Below are the code and all the weights of a small trained network. Each question names an input and a target symbol and asks about switching units off, where a switched-off unit gives its printed mean instead of its output.

import numpy as np


def w(rows, s, z=0):
    codes = np.array(rows[::2]) - 128.0
    scale = np.full(codes.shape[1], s)
    scale[-1] = z or s
    return codes * scale


def f(y):
    return np.maximum(y, 0)


def softmax(a):
    e = np.exp(a - a.max(-1, keepdims=True))
    return e / e.sum(-1, keepdims=True)


def log_softmax(a):
    a = a - a.max(-1, keepdims=True)
    return a - np.log(np.exp(a).sum(-1, keepdims=True))


def net(x, mask):
    ids = ['ΓΘΛΞΠαβεζημσφω'.index(c) for c in x.split()]
    T = len(ids)
    res = E[ids] + P[:T]
    r = res
    for j in range(2):
        rows = slice(4 * j, 4 * j + 4)
        q, k, v = (r @ M[0][rows].T for M in (Q, K, V))
        z = softmax(np.where(np.tri(T) > 0, q @ k.T / 4**0.5, -1e9)) @ v
        o = O[0][rows]
        res = res + np.where(mask[j], z, o[:, -1]) @ o[:, :-1]
    y = f(res @ A[0][:, :-1].T + A[0][:, -1])
    res = res + np.where(mask[2:26], y, B[0][:, -1]) @ B[0][:, :-1]
    return log_softmax(res[-1] @ U[:, :-1].T + U[:, -1])


Q, K, V, O, A, B = {}, {}, {}, {}, {}, {}
E = w([
[160,112,118,131,174,170,143,81],'Γ',
[151,100,60,77,141,182,119,150],'Θ',
[88,110,3,157,149,164,67,72],'Λ',
[156,112,127,98,102,165,48,77],'Ξ',
[112,109,3,152,131,98,114,193],'Π',
[166,137,45,172,104,154,85,127],'α',
[159,98,155,38,118,126,94,197],'β',
[199,124,198,168,111,91,131,158],'ε',
[215,133,127,118,112,147,141,173],'ζ',
[153,135,72,206,176,94,152,151],'η',
[139,133,121,229,153,126,79,79],'μ',
[154,92,134,104,173,128,173,222],'σ',
[138,97,106,147,82,91,43,162],'φ',
[67,132,102,121,81,166,163,136],'ω',
],0.014)
P = w([
[127,191,135,128,101,152,133,155],'0',
[107,5,191,198,159,125,137,149],'1',
[146,131,96,76,136,62,152,72],'2',
[172,145,126,137,113,191,129,141],'3',
[54,133,206,142,220,144,76,201],'4',
[138,126,91,79,153,83,95,93],'5',
[179,136,126,129,140,209,112,135],'6',
],0.019)
Q[0] = w([
[104,95,74,144,168,108,173,144],'head 1',
[70,156,124,118,81,92,117,46],'head 1',
[223,79,87,174,90,154,134,88],'head 1',
[114,255,114,137,151,151,123,163],'head 1',
[141,86,140,150,84,91,117,127],'head 2',
[168,61,83,128,129,114,128,147],'head 2',
[101,214,139,104,202,81,102,158],'head 2',
[52,65,111,92,113,167,164,136],'head 2',
],0.015)
K[0] = w([
[89,153,60,172,138,145,231,162],'head 1',
[26,116,160,173,61,153,136,74],'head 1',
[224,122,112,193,190,200,22,175],'head 1',
[147,68,86,132,216,73,120,102],'head 1',
[141,151,139,126,76,85,55,194],'head 2',
[197,133,88,131,139,175,72,168],'head 2',
[138,98,100,75,151,5,137,108],'head 2',
[57,149,111,79,67,153,185,115],'head 2',
],0.013)
V[0] = w([
[130,138,119,149,69,88,32,54],'head 1',
[118,145,248,142,91,145,146,70],'head 1',
[106,70,125,63,58,175,51,132],'head 1',
[156,113,168,50,87,90,122,145],'head 1',
[253,134,137,88,170,163,159,113],'head 2',
[80,130,138,93,192,146,132,40],'head 2',
[35,74,107,117,131,169,171,126],'head 2',
[150,143,136,157,79,189,149,105],'head 2',
],0.011)
O[0] = w([
[172,117,92,236,50,121,160,152,104],'head 1',
[70,79,142,125,83,213,180,86,2],'head 1',
[109,101,156,112,18,70,38,159,140],'head 1',
[165,105,205,110,93,155,77,65,45],'head 1',
[57,174,165,147,102,89,202,94,223],'head 2',
[94,10,63,128,102,139,156,133,42],'head 2',
[99,70,108,85,149,108,40,151,69],'head 2',
[68,181,98,131,135,132,114,166,198],'head 2',
],0.011,0.0044)
A[0] = w([
[192,197,103,115,94,138,146,131,97],'neuron 1',
[178,9,135,221,123,152,115,129,122],'neuron 2',
[78,164,88,148,80,158,93,101,97],'neuron 3',
[187,119,97,100,130,79,127,137,134],'neuron 4',
[91,110,123,110,181,136,140,200,74],'neuron 5',
[177,62,146,113,124,76,90,58,81],'neuron 6',
[106,151,143,179,178,186,110,162,99],'neuron 7',
[18,78,203,166,158,97,161,143,137],'neuron 8',
[187,126,93,76,98,193,169,192,184],'neuron 9',
[142,80,158,147,108,63,76,114,143],'neuron 10',
[145,38,133,164,56,138,113,164,8],'neuron 11',
[69,144,130,133,134,130,66,194,70],'neuron 12',
[181,96,206,181,52,159,167,160,112],'neuron 13',
[201,172,142,162,73,248,101,130,82],'neuron 14',
[100,20,187,162,131,174,175,92,68],'neuron 15',
[81,47,194,99,56,165,75,143,113],'neuron 16',
[147,159,30,183,117,176,190,112,96],'neuron 17',
[154,154,78,98,145,172,78,24,3],'neuron 18',
[162,106,67,95,85,132,228,70,155],'neuron 19',
[160,130,105,50,162,106,147,131,45],'neuron 20',
[145,180,121,65,25,161,129,130,100],'neuron 21',
[142,138,176,119,83,233,122,153,94],'neuron 22',
[164,74,176,153,184,124,170,78,146],'neuron 23',
[161,79,97,140,140,172,86,153,174],'neuron 24',
],0.011)
B[0] = w([
[118,1,73,116,138,128,102,155,209],'neuron 1',
[4,160,142,62,151,172,188,213,184],'neuron 2',
[111,143,169,87,70,106,176,88,169],'neuron 3',
[68,185,147,131,136,144,170,79,186],'neuron 4',
[144,141,143,147,103,205,119,113,177],'neuron 5',
[114,213,69,156,107,152,177,168,157],'neuron 6',
[214,136,140,166,109,150,163,180,223],'neuron 7',
[173,87,64,108,138,47,119,114,197],'neuron 8',
[97,167,124,125,101,54,196,71,190],'neuron 9',
[160,89,212,101,140,93,158,84,187],'neuron 10',
[245,70,19,52,172,89,229,78,143],'neuron 11',
[116,93,158,171,73,154,134,130,194],'neuron 12',
[62,174,106,203,173,144,63,29,182],'neuron 13',
[161,50,165,110,138,91,162,131,193],'neuron 14',
[209,125,156,96,30,134,117,190,153],'neuron 15',
[124,118,65,204,151,204,79,144,187],'neuron 16',
[130,91,155,90,84,169,60,78,252],'neuron 17',
[212,150,165,193,94,46,243,167,134],'neuron 18',
[159,198,178,160,177,57,115,186,185],'neuron 19',
[123,97,162,186,57,143,72,136,164],'neuron 20',
[119,116,45,52,208,148,143,206,185],'neuron 21',
[101,93,195,183,134,135,193,140,163],'neuron 22',
[88,116,58,67,78,166,80,111,180],'neuron 23',
[144,149,179,111,187,133,85,80,182],'neuron 24',
],0.0088,0.012)
U = w([
[150,213,95,95,124,33,196,62,255],'Γ',
[95,159,45,2,177,100,39,107,238],'Θ',
[56,142,94,114,100,139,23,62,137],'Λ',
[72,95,54,119,153,134,131,83,106],'Ξ',
[107,168,100,228,138,86,115,200,62],'Π',
[165,93,84,76,86,96,132,175,140],'α',
[111,76,133,109,182,147,67,175,71],'β',
[96,115,171,149,171,126,166,102,46],'ε',
[134,111,125,82,175,111,196,178,51],'ζ',
[197,164,51,110,168,174,139,123,75],'η',
[172,105,160,124,66,135,118,92,134],'μ',
[184,180,203,94,142,124,97,172,40],'σ',
[117,58,167,121,130,42,87,133,111],'φ',
[58,166,108,134,73,191,178,178,143],'ω',
],0.0077,0.0053)

Each question gives the input, a string of symbols that net reads in full, and the target symbol t.
The units are the heads (4 rows each of Q, K, V and O) and the neurons (one row each of A and B). Each row of codes is followed by its name. A weight is (code - 128) times the scale printed after its matrix; where a second scale follows, it is the last column's (O, A, B and U).
mask holds one flag per unit, heads first, then neurons. A switched-off unit (its flag False) gives its mean, the last column of its rows in O or B, instead of its output. The means were averaged over made-up inputs and are rounded, as every weight is.
A unit's drop is (log p(t) with every unit on - log p(t) with that unit switched off) / (log p(t) with every unit on - log p(t) with every unit switched off).
The circuit of an input: a set's keep is (log p(t) with only the set's units on - log p(t) with every unit switched off) / (log p(t) with every unit on - log p(t) with every unit switched off). Starting from the 12 units with the biggest drops (on a tie, the unit counted first), units are removed one at a time, each time the one whose removal leaves the highest keep (on an exact tie, the one counted first), for as long as the keep stays at least 0.8.
circuit, biggest first: the units of the circuit, biggest drop first
k most important neurons: the k neurons with the biggest drops, biggest first
heads that matter: for each layer, one digit per head in row order, 1 if its drop is at least 0.15 and else 0, layers parted by /
input η α Λ μ ω, target ζ: circuit, biggest first => (head 2; head 1; neuron 2; neuron 11)
input ω ω Ξ ω η μ μ, target μ: circuit, biggest first => (neuron 17; neuron 21; neuron 7; head 1)
input ζ μ μ, target Θ: circuit, biggest first => (head 2; neuron 7)
input α Γ φ ω Ξ, target ε: heads that matter => 11
input ω Γ ω, target Θ: 2 most important neurons => (neuron 7; neuron 22)
input α ω Π ζ, target ζ: heads that matter => 11
input Θ ω η ω μ, target η: circuit, biggest first => (head 1; neuron 7; neuron 23)
input ω ζ ω σ β, target β: circuit, biggest first => (head 2; neuron 16)
input μ ω ω Θ, target Θ: circuit, biggest first => (head 1)
input ω Θ Ξ μ μ, target Ξ: circuit, biggest first => (neuron 13; head 1; head 2; neuron 11)
input μ ω ω Θ μ Θ Π, target Π: circuit, biggest first => (head 1; neuron 17; neuron 12)
input η ω Γ Ξ, target Ξ: 4 most important neurons => (neuron 13; neuron 21; neuron 16; neuron 11)
input ζ ε μ ω Γ α, target Γ: circuit, biggest first => (neuron 18; head 1; neuron 1)
input ω μ μ α α ε Π, target Π: circuit, biggest first => (head 1; head 2; neuron 12)
input ω μ ω ε, target ε: heads that matter => 10
input α Π β ω Π ζ ζ, target ζ: heads that matter => 11
input ω Λ Γ ω ω, target α: circuit, biggest first => (head 2; neuron 8; neuron 15)
input ω η μ ω Θ, target ω: circuit, biggest first => (neuron 2; head 1; head 2)
input ε α ζ η ω, target Γ: heads that matter => 01
input Γ Θ ω μ, target μ: circuit, biggest first => (neuron 17; head 1; neuron 21; neuron 14)
input ω μ Ξ, target Γ: heads that matter => 00
input η η ω Π σ, target β: heads that matter => 01
input ω Π ω μ μ, target β: 2 most important neurons => (neuron 2; neuron 16)
input ω ω ω ω ω ω β, target β: circuit, biggest first => (head 1; neuron 16; neuron 21; neuron 22)
input ω Ξ ω β μ ζ, target Γ: most important neuron => (neuron 17)
input β β Θ Θ, target Θ: heads that matter => 10
input μ β φ Π σ Γ η, target η: circuit, biggest first => (head 1; neuron 5)
input φ Λ μ ε μ ζ, target Γ: heads that matter => 00
input ω Θ ω Γ, target Γ: most important neuron => (neuron 1)
input Θ ζ ω ζ Θ, target β: 2 most important neurons => (neuron 16; neuron 24)
